Below is a small trained network, with its code and all its weights. Each question gives an input and a class and asks what happens when units are switched off, that is, made to give their printed mean instead of their output.

import numpy as np


def w(rows, s, z=0):
    codes = np.array(rows[::2]) - 128.0
    scale = np.full(codes.shape[1], s)
    scale[-1] = z or s
    return codes * scale


def f(y):
    return y / 2 * (1 + np.tanh(0.7978845608 * (y + 0.044715 * y**3)))


def log_softmax(a):
    a = a - a.max(-1, keepdims=True)
    return a - np.log(np.exp(a).sum(-1, keepdims=True))


def net(x, mask):
    res = np.array(x, float).reshape(1, 4) / 4 @ E
    y = f(res @ A[0][:, :-1].T + A[0][:, -1])
    res = res + np.where(mask, y, B[0][:, -1]) @ B[0][:, :-1]
    return log_softmax(res[-1] @ U[:, :-1].T + U[:, -1])


A, B = {}, {}
E = w([
[210,22,137,194,201],'x0',
[124,127,126,131,130],'x1',
[90,4,206,114,69],'x2',
[129,39,36,43,165],'x3',
],0.014)
A[0] = w([
[166,75,160,207,183,117],'n0',
[109,51,163,116,87,35],'n1',
[163,97,51,123,220,101],'n2',
[110,149,158,134,90,130],'n3',
[122,165,121,142,136,127],'n4',
[158,128,140,96,147,134],'n5',
[72,123,188,113,48,135],'n6',
[162,218,74,145,171,168],'n7',
[155,201,83,143,131,119],'n8',
[116,81,166,102,137,52],'n9',
[100,72,57,3,145,84],'n10',
[193,129,116,101,116,102],'n11',
[112,126,127,128,170,110],'n12',
[109,131,130,141,93,85],'n13',
[49,131,168,174,115,109],'n14',
[119,210,59,176,170,78],'n15',
[95,76,50,44,142,181],'n16',
[210,129,53,134,188,107],'n17',
[200,66,184,205,191,2],'n18',
[110,171,129,182,155,136],'n19',
[111,135,134,148,211,87],'n20',
[115,47,174,110,67,159],'n21',
[110,142,178,120,79,155],'n22',
[98,75,59,43,124,22],'n23',
[89,151,196,123,82,143],'n24',
[80,184,81,36,82,48],'n25',
[96,184,122,39,100,160],'n26',
[133,126,117,136,113,127],'n27',
[156,87,148,101,96,45],'n28',
[186,181,186,233,116,67],'n29',
[162,108,177,182,159,117],'n30',
],0.015,0.018)
B[0] = w([
[112,88,148,164,80,226],'n0',
[165,65,91,205,63,179],'n1',
[221,135,27,86,158,218],'n2',
[111,163,97,99,176,166],'n3',
[120,126,153,165,122,154],'n4',
[136,122,125,126,142,142],'n5',
[141,184,110,73,186,207],'n6',
[115,84,168,189,107,233],'n7',
[89,131,169,140,97,188],'n8',
[165,80,121,170,74,153],'n9',
[74,95,218,178,87,231],'n10',
[137,152,97,131,120,137],'n11',
[148,116,122,124,148,132],'n12',
[129,126,110,123,133,134],'n13',
[139,170,103,93,167,169],'n14',
[71,177,204,118,147,193],'n15',
[186,106,99,149,122,254],'n16',
[212,138,45,88,142,209],'n17',
[56,198,249,128,153,209],'n18',
[119,111,156,130,111,173],'n19',
[158,133,94,127,140,145],'n20',
[73,157,163,115,126,238],'n21',
[129,177,125,79,170,187],'n22',
[35,220,251,111,142,184],'n23',
[137,212,116,98,178,197],'n24',
[184,42,66,206,64,192],'n25',
[92,121,197,166,108,216],'n26',
[125,118,131,117,125,128],'n27',
[163,107,100,169,116,145],'n28',
[139,39,104,201,53,205],'n29',
[101,95,143,144,94,189],'n30',
],0.014,0.022)
U = w([
[51,185,223,116,115,255],'0',
[181,55,127,184,55,63],'1',
[214,187,50,3,194,26],'2',
],0.014,0.0022)

Each question gives the input, the list of numbers given to net, and the class t.
The units are the neurons (one row each of A and B). Each row of codes is followed by its name. A weight is (code - 128) times the scale printed after its matrix; where a second scale follows, it is the last column's (A, B and U).
mask holds one flag per neuron, in row order. A switched-off neuron (its flag False) gives its mean, the last column of its row in B, instead of its output. The means were averaged over made-up inputs and are rounded, as every weight is.
A unit's drop is (log p(t) with every unit on - log p(t) with that unit switched off) / (log p(t) with every unit on - log p(t) with every unit switched off).
The circuit of an input: a set's keep is (log p(t) with only the set's units on - log p(t) with every unit switched off) / (log p(t) with every unit on - log p(t) with every unit switched off). Starting from the 12 units with the biggest drops (on a tie, the unit counted first), units are removed one at a time, each time the one whose removal leaves the highest keep (on an exact tie, the one counted first), for as long as the keep stays at least 0.8.
circuit, biggest first: the units of the circuit, biggest drop first
most important unit: the unit with the biggest drop
k most important neurons: the k neurons with the biggest drops, biggest first
drop of u: that unit's drop, to one decimal
input [7,5,0,6], class 2: 2 most important neurons : n2, n17
input [-4,-7,-6,4], class 1: most important unit : n25
input [0,7,6,8], class 0: 2 most important neurons : n23, n21
input [7,1,1,-3], class 0: 3 most important neurons : n18, n25, n16
input [4,-7,5,0], class 0: 2 most important neurons : n18, n21
input [-4,-7,-5,1], class 1: 2 most important neurons : n25, n18
input [1,-7,6,0], class 0: 2 most important neurons : n2, n21
input [-8,-7,-4,1], class 1: 3 most important neurons : n25, n18, n23
input [7,-3,-3,1], class 2: 3 most important neurons : n2, n17, n10
input [-7,-3,-1,8], class 1: 2 most important neurons : n25, n16
input [1,3,-7,-8], class 1: 2 most important neurons : n29, n18
input [-7,0,-2,8], class 1: 2 most important neurons : n25, n16
input [1,-2,0,3], class 2: drop of n1 : 0.2
input [8,-2,-3,3], class 2: drop of n17 : 0.0
input [-2,6,7,7], class 0: circuit, biggest first : n23
input [2,-2,-3,8], class 2: drop of n2 : 0.4
